Here is a tiny trained network, its code and every weight. The questions are about switching its units off for an input and a target symbol, where a switched-off unit gives its printed mean instead of its output.

import numpy as np


def w(rows, s, z=0):
    codes = np.array(rows[::2]) - 128.0
    scale = np.full(codes.shape[1], s)
    scale[-1] = z or s
    return codes * scale


def f(y):
    return np.maximum(y, 0)


def softmax(a):
    e = np.exp(a - a.max(-1, keepdims=True))
    return e / e.sum(-1, keepdims=True)


def log_softmax(a):
    a = a - a.max(-1, keepdims=True)
    return a - np.log(np.exp(a).sum(-1, keepdims=True))


def net(x, mask):
    ids = ['ΞΠΩαβεζλμστφ'.index(c) for c in x.split()]
    T = len(ids)
    res = E[ids] + P[:T]
    r = res
    for j in range(2):
        rows = slice(2 * j, 2 * j + 2)
        q, k, v = (r @ M[0][rows].T for M in (Q, K, V))
        z = softmax(np.where(np.tri(T) > 0, q @ k.T / 2**0.5, -1e9)) @ v
        o = O[0][rows]
        res = res + np.where(mask[j], z, o[:, -1]) @ o[:, :-1]
    y = f(res @ A[0][:, :-1].T + A[0][:, -1])
    res = res + np.where(mask[2:18], y, B[0][:, -1]) @ B[0][:, :-1]
    return log_softmax(res[-1] @ U[:, :-1].T + U[:, -1])


Q, K, V, O, A, B = {}, {}, {}, {}, {}, {}
E = w([
[42,171,52,160],'Ξ',
[114,109,97,186],'Π',
[46,117,88,55],'Ω',
[29,236,105,113],'α',
[69,37,80,94],'β',
[120,237,131,184],'ε',
[78,126,58,165],'ζ',
[53,130,117,202],'λ',
[222,193,40,163],'μ',
[122,137,110,125],'σ',
[1,119,164,139],'τ',
[58,81,123,145],'φ',
],0.015)
P = w([
[74,184,4,169],'0',
[84,75,121,190],'1',
[77,86,121,183],'2',
[83,90,124,168],'3',
[82,99,122,171],'4',
[81,103,120,168],'5',
[77,107,126,164],'6',
[76,114,117,162],'7',
[77,123,120,160],'8',
[69,125,120,156],'9',
],0.011)
Q[0] = w([
[120,55,219,72],'H0',
[213,100,254,150],'H0',
[175,129,237,45],'H1',
[65,154,60,215],'H1',
],0.0083)
K[0] = w([
[114,125,204,99],'H0',
[209,41,189,136],'H0',
[152,101,156,161],'H1',
[109,174,9,127],'H1',
],0.014)
V[0] = w([
[117,245,109,37],'H0',
[167,54,39,36],'H0',
[218,201,154,213],'H1',
[80,1,172,82],'H1',
],0.0072)
O[0] = w([
[247,150,190,121,189],'H0',
[72,2,225,76,125],'H0',
[92,106,79,123,120],'H1',
[82,98,141,212,2],'H1',
],0.0094,0.0097)
A[0] = w([
[175,156,69,109,149],'N0',
[129,173,165,128,4],'N1',
[45,62,48,134,74],'N2',
[147,145,123,195,184],'N3',
[70,13,83,98,217],'N4',
[176,127,100,47,229],'N5',
[78,98,133,125,97],'N6',
[108,112,166,88,255],'N7',
[223,79,109,192,105],'N8',
[101,230,66,254,129],'N9',
[10,169,157,180,212],'N10',
[27,42,128,123,217],'N11',
[196,166,141,137,118],'N12',
[111,132,217,40,164],'N13',
[193,239,165,118,208],'N14',
[194,121,41,153,128],'N15',
],0.008,0.0034)
B[0] = w([
[120,116,146,113,217],'N0',
[161,145,120,82,133],'N1',
[178,98,104,88,149],'N2',
[85,87,136,180,162],'N3',
[254,152,159,162,162],'N4',
[124,143,182,115,226],'N5',
[181,89,48,168,137],'N6',
[161,216,151,206,157],'N7',
[78,150,162,87,167],'N8',
[113,26,136,158,207],'N9',
[114,169,45,130,167],'N10',
[220,181,59,118,162],'N11',
[100,135,98,124,185],'N12',
[117,183,121,152,158],'N13',
[83,91,194,155,244],'N14',
[93,88,150,74,205],'N15',
],0.0081,0.011)
U = w([
[28,200,178,117,253],'Ξ',
[118,88,37,95,56],'Π',
[148,199,212,235,180],'Ω',
[114,155,162,110,44],'α',
[174,125,86,167,41],'β',
[64,25,132,19,153],'ε',
[183,115,115,144,230],'ζ',
[75,108,29,85,27],'λ',
[157,242,114,2,129],'μ',
[145,91,83,122,43],'σ',
[90,107,61,151,123],'τ',
[77,187,22,129,97],'φ',
],0.0072,0.0028)

Each question gives the input, a string of symbols that net reads in full, and the target symbol t.
The units are the heads (2 rows each of Q, K, V and O) and the neurons (one row each of A and B). Each row of codes is followed by its name. A weight is (code - 128) times the scale printed after its matrix; where a second scale follows, it is the last column's (O, A, B and U).
mask holds one flag per unit, heads first, then neurons. A switched-off unit (its flag False) gives its mean, the last column of its rows in O or B, instead of its output. The means were averaged over made-up inputs and are rounded, as every weight is.
A unit's drop is (log p(t) with every unit on - log p(t) with that unit switched off) / (log p(t) with every unit on - log p(t) with every unit switched off).
The circuit of an input: a set's keep is (log p(t) with only the set's units on - log p(t) with every unit switched off) / (log p(t) with every unit on - log p(t) with every unit switched off). Starting from the 12 units with the biggest drops (on a tie, the unit counted first), units are removed one at a time, each time the one whose removal leaves the highest keep (on an exact tie, the one counted first), for as long as the keep stays at least 0.8.
units of the circuit, in order: the units of the circuit, biggest drop first
top k neurons: the k neurons with the biggest drops, biggest first
drop of u: that unit's drop, to one decimal
input μ μ φ α μ φ, target μ: top 2 neurons	N9; N14
input μ Ξ Π ε σ ζ, target μ: units of the circuit, in order	H1; N9; N14
input μ α φ β β μ μ τ, target μ: units of the circuit, in order	H1; N9; N14
input μ τ μ μ β μ Ω μ μ Π, target μ: units of the circuit, in order	H1; N9
input Ω Π Ξ Π ζ, target Ω: units of the circuit, in order	H1
input μ Ω Ξ, target μ: units of the circuit, in order	H1; N9; H0; N14
input Ω β β μ μ ζ μ Ω, target Ω: units of the circuit, in order	H0; N7; H1; N4
input μ σ ε μ ε α μ μ Ξ ζ, target μ: units of the circuit, in order	H1; N9
input Ω α Ω μ Ω φ α μ μ τ, target Ω: units of the circuit, in order	H1; N7
input Ω Ω ε φ, target Ω: units of the circuit, in order	H1; N15
input μ ε α τ σ μ Ω σ, target μ: top 2 neurons	N9; N3
input μ ε ζ φ α τ μ μ Ω β, target μ: top 2 neurons	N9; N14
input Ω Π μ τ μ τ, target Ω: top 2 neurons	N7; N15
input Ω β Ξ, target Ω: top neuron	N15
input μ τ Ω μ, target μ: top 3 neurons	N9; N3; N5
input ε μ μ Ω τ Ω μ ζ μ, target ε: top 2 neurons	N15; N9
input μ Ω μ Ω μ μ τ φ, target μ: drop of N11	0.1
input μ μ μ ε ε μ Ω, target μ: drop of N10	0.0
input μ μ ε μ λ ε μ β, target μ: drop of N9	0.2
input β μ β, target ζ: top neuron	N4
